Here is a tiny trained network, its code and every weight. The questions are about switching its units off for an input and a target symbol, where a switched-off unit gives its printed mean instead of its output.

import numpy as np


def w(rows, s, z=0):
    codes = np.array(rows[::2]) - 128.0
    scale = np.full(codes.shape[1], s)
    scale[-1] = z or s
    return codes * scale


def f(y):
    return y / 2 * (1 + np.tanh(0.7978845608 * (y + 0.044715 * y**3)))


def softmax(a):
    e = np.exp(a - a.max(-1, keepdims=True))
    return e / e.sum(-1, keepdims=True)


def log_softmax(a):
    a = a - a.max(-1, keepdims=True)
    return a - np.log(np.exp(a).sum(-1, keepdims=True))


def net(x, mask):
    ids = ['δηθλξπφψω'.index(c) for c in x.split()]
    T = len(ids)
    res = E[ids] + P[:T]
    u = 0
    for l in range(3):
        q, k, v = (res @ M[l].T for M in (Q, K, V))
        z = softmax(np.where(np.tri(T) > 0, q @ k.T / 3**0.5, -1e9)) @ v
        res = res + np.where(mask[u], z, O[l][:, -1]) @ O[l][:, :-1]
        u += 1
        y = f(res @ A[l][:, :-1].T + A[l][:, -1])
        res = res + np.where(mask[u : u + 8], y, B[l][:, -1]) @ B[l][:, :-1]
        u += 8
    return log_softmax(res[-1] @ U[:, :-1].T + U[:, -1])


Q, K, V, O, A, B = {}, {}, {}, {}, {}, {}
E = w([
[176,225,187],'δ',
[167,148,45],'η',
[78,203,69],'θ',
[221,92,113],'λ',
[175,162,82],'ξ',
[79,167,143],'π',
[25,214,9],'φ',
[145,34,61],'ψ',
[86,210,82],'ω',
],0.015)
P = w([
[145,139,255],'0',
[157,156,53],'1',
[158,159,53],'2',
[160,162,48],'3',
[159,162,43],'4',
[162,163,41],'5',
[160,168,43],'6',
[161,162,39],'7',
[165,162,48],'8',
[163,163,40],'9',
[159,165,43],'10',
[165,164,50],'11',
[162,163,41],'12',
[159,167,42],'13',
],0.009)
Q[0] = w([
[40,14,210],'0.h0',
[229,129,38],'0.h0',
[241,254,103],'0.h0',
],0.0091)
K[0] = w([
[136,147,7],'0.h0',
[171,149,206],'0.h0',
[84,62,185],'0.h0',
],0.011)
V[0] = w([
[146,254,115],'0.h0',
[229,105,106],'0.h0',
[215,138,134],'0.h0',
],0.0064)
O[0] = w([
[3,183,41,253],'0.h0',
[179,148,35,158],'0.h0',
[103,207,121,216],'0.h0',
],0.005,0.0043)
A[0] = w([
[230,82,24,2],'0.n0',
[158,130,100,22],'0.n1',
[112,174,147,187],'0.n2',
[255,143,217,95],'0.n3',
[110,202,164,131],'0.n4',
[154,187,193,86],'0.n5',
[175,163,80,33],'0.n6',
[206,108,255,141],'0.n7',
],0.0069,0.0077)
B[0] = w([
[93,223,235,158],'0.n0',
[62,56,254,92],'0.n1',
[217,169,122,255],'0.n2',
[183,212,88,172],'0.n3',
[153,162,139,213],'0.n4',
[70,202,125,149],'0.n5',
[84,80,166,131],'0.n6',
[222,141,113,149],'0.n7',
],0.0057,0.0042)
Q[1] = w([
[133,57,163],'1.h0',
[77,76,254],'1.h0',
[159,232,97],'1.h0',
],0.0083)
K[1] = w([
[133,124,109],'1.h0',
[105,113,5],'1.h0',
[107,73,223],'1.h0',
],0.017)
V[1] = w([
[218,126,66],'1.h0',
[133,121,29],'1.h0',
[77,255,80],'1.h0',
],0.0093)
O[1] = w([
[254,92,131,206],'1.h0',
[184,182,121,84],'1.h0',
[190,102,205,255],'1.h0',
],0.0065,0.01)
A[1] = w([
[89,1,178,133],'1.n0',
[131,11,68,135],'1.n1',
[160,132,96,120],'1.n2',
[110,154,105,116],'1.n3',
[102,90,161,155],'1.n4',
[86,247,172,2],'1.n5',
[61,112,115,127],'1.n6',
[57,86,188,75],'1.n7',
],0.0098,0.0074)
B[1] = w([
[46,110,142,133],'1.n0',
[206,190,47,198],'1.n1',
[147,150,108,252],'1.n2',
[134,183,128,139],'1.n3',
[201,18,144,109],'1.n4',
[160,111,3,190],'1.n5',
[174,98,168,116],'1.n6',
[64,150,94,116],'1.n7',
],0.0064,0.0043)
Q[2] = w([
[27,2,211],'2.h0',
[77,2,164],'2.h0',
[241,132,84],'2.h0',
],0.011)
K[2] = w([
[56,132,6],'2.h0',
[105,87,19],'2.h0',
[174,140,147],'2.h0',
],0.017)
V[2] = w([
[172,106,222],'2.h0',
[181,7,185],'2.h0',
[253,106,113],'2.h0',
],0.0065)
O[2] = w([
[34,253,201,155],'2.h0',
[172,146,107,92],'2.h0',
[122,6,215,249],'2.h0',
],0.0065,0.016)
A[2] = w([
[73,145,91,90],'2.n0',
[228,209,15,69],'2.n1',
[217,121,54,121],'2.n2',
[86,182,205,198],'2.n3',
[178,93,195,79],'2.n4',
[95,123,254,44],'2.n5',
[186,196,140,65],'2.n6',
[2,22,148,255],'2.n7',
],0.0092,0.006)
B[2] = w([
[189,110,106,123],'2.n0',
[50,117,193,241],'2.n1',
[2,173,155,255],'2.n2',
[181,163,45,216],'2.n3',
[132,85,137,236],'2.n4',
[180,158,137,183],'2.n5',
[92,125,119,199],'2.n6',
[140,14,4,168],'2.n7',
],0.0099,0.0069)
U = w([
[136,255,227,83],'δ',
[120,151,139,164],'η',
[113,179,81,173],'θ',
[158,90,232,2],'λ',
[129,145,168,135],'ξ',
[237,136,44,172],'π',
[54,194,35,114],'φ',
[31,53,152,123],'ψ',
[111,182,100,181],'ω',
],0.0095,0.0053)

Each question gives the input, a string of symbols that net reads in full, and the target symbol t.
The units are the heads (3 rows each of Q, K, V and O) and the neurons (one row each of A and B). Each row of codes is followed by its name. A weight is (code - 128) times the scale printed after its matrix; where a second scale follows, it is the last column's (O, A, B and U).
mask holds one flag per unit, layer by layer, with each layer's heads first. A switched-off unit (its flag False) gives its mean, the last column of its rows in O or B, instead of its output. The means were averaged over made-up inputs and are rounded, as every weight is.
A unit's drop is (log p(t) with every unit on - log p(t) with that unit switched off) / (log p(t) with every unit on - log p(t) with every unit switched off).
The circuit of an input: a set's keep is (log p(t) with only the set's units on - log p(t) with every unit switched off) / (log p(t) with every unit on - log p(t) with every unit switched off). Starting from the 12 units with the biggest drops (on a tie, the unit counted first), units are removed one at a time, each time the one whose removal leaves the highest keep (on an exact tie, the one counted first), for as long as the keep stays at least 0.8.
circuit, biggest first: the units of the circuit, biggest drop first
most important unit: the unit with the biggest drop
top k neurons: the k neurons with the biggest drops, biggest first
top k neurons in layer l: the k neurons of layer l with the biggest drops, biggest first
input δ ψ π λ λ φ δ ψ δ δ ψ ψ δ λ, target λ: most important unit	1.n5
input ψ δ δ π, target π: circuit, biggest first	(2.n1, 2.n2)
input π ψ δ δ ξ, target φ: circuit, biggest first	(2.h0, 1.h0)
input δ θ δ δ λ ω, target π: circuit, biggest first	(2.n2, 1.h0, 2.n1, 2.n7)
input π δ θ δ ψ λ ξ π δ ψ δ ψ, target φ: circuit, biggest first	(2.h0, 1.h0)
input λ δ ψ ψ, target λ: top 2 neurons	(0.n3, 0.n0)
input ψ η ξ π λ, target ψ: circuit, biggest first	(1.h0, 2.n2, 2.n1, 2.h0)
input λ δ θ η, target λ: top 2 neurons	(0.n3, 0.n0)
input ψ λ π δ δ φ π φ δ λ φ, target ψ: top 3 neurons	(2.n3, 2.n1, 0.n7)
input λ θ δ ξ λ π λ ψ δ ω, target λ: top 3 neurons	(0.n3, 0.n7, 2.n3)
input ψ ψ ξ η ω φ η, target ψ: top 4 neurons in layer 2	(2.n2, 2.n3, 2.n1, 2.n5)
input π δ ψ δ δ δ δ ψ ξ ψ π, target φ: top 2 neurons	(2.n5, 2.n4)
input δ δ ψ η δ δ π π ψ δ ξ θ, target π: top 3 neurons in layer 2	(2.n2, 2.n1, 2.n3)
input λ φ ψ δ ψ λ δ δ ψ λ ψ π η ξ, target λ: top 2 neurons	(0.n3, 0.n7)
input ψ π θ, target ψ: top 3 neurons	(2.n3, 2.n2, 0.n0)
input ξ ξ λ π δ η ξ η δ η, target δ: top 2 neurons	(2.n7, 1.n5)
input π λ ξ θ ψ δ λ δ δ ψ δ ψ π η, target φ: circuit, biggest first	(1.h0)
input ψ ψ δ δ ω, target ψ: top 3 neurons in layer 0	(0.n3, 0.n5, 0.n0)
input λ π δ δ δ δ ψ, target λ: top 2 neurons	(0.n3, 0.n7)
input δ ξ δ π ψ δ ψ δ δ δ δ δ φ, target π: top 2 neurons	(2.n2, 2.n1)
input π δ π π π, target φ: most important unit	2.h0
input ξ η ξ ξ π δ θ δ θ, target δ: top 3 neurons	(2.n7, 1.n5, 2.n4)
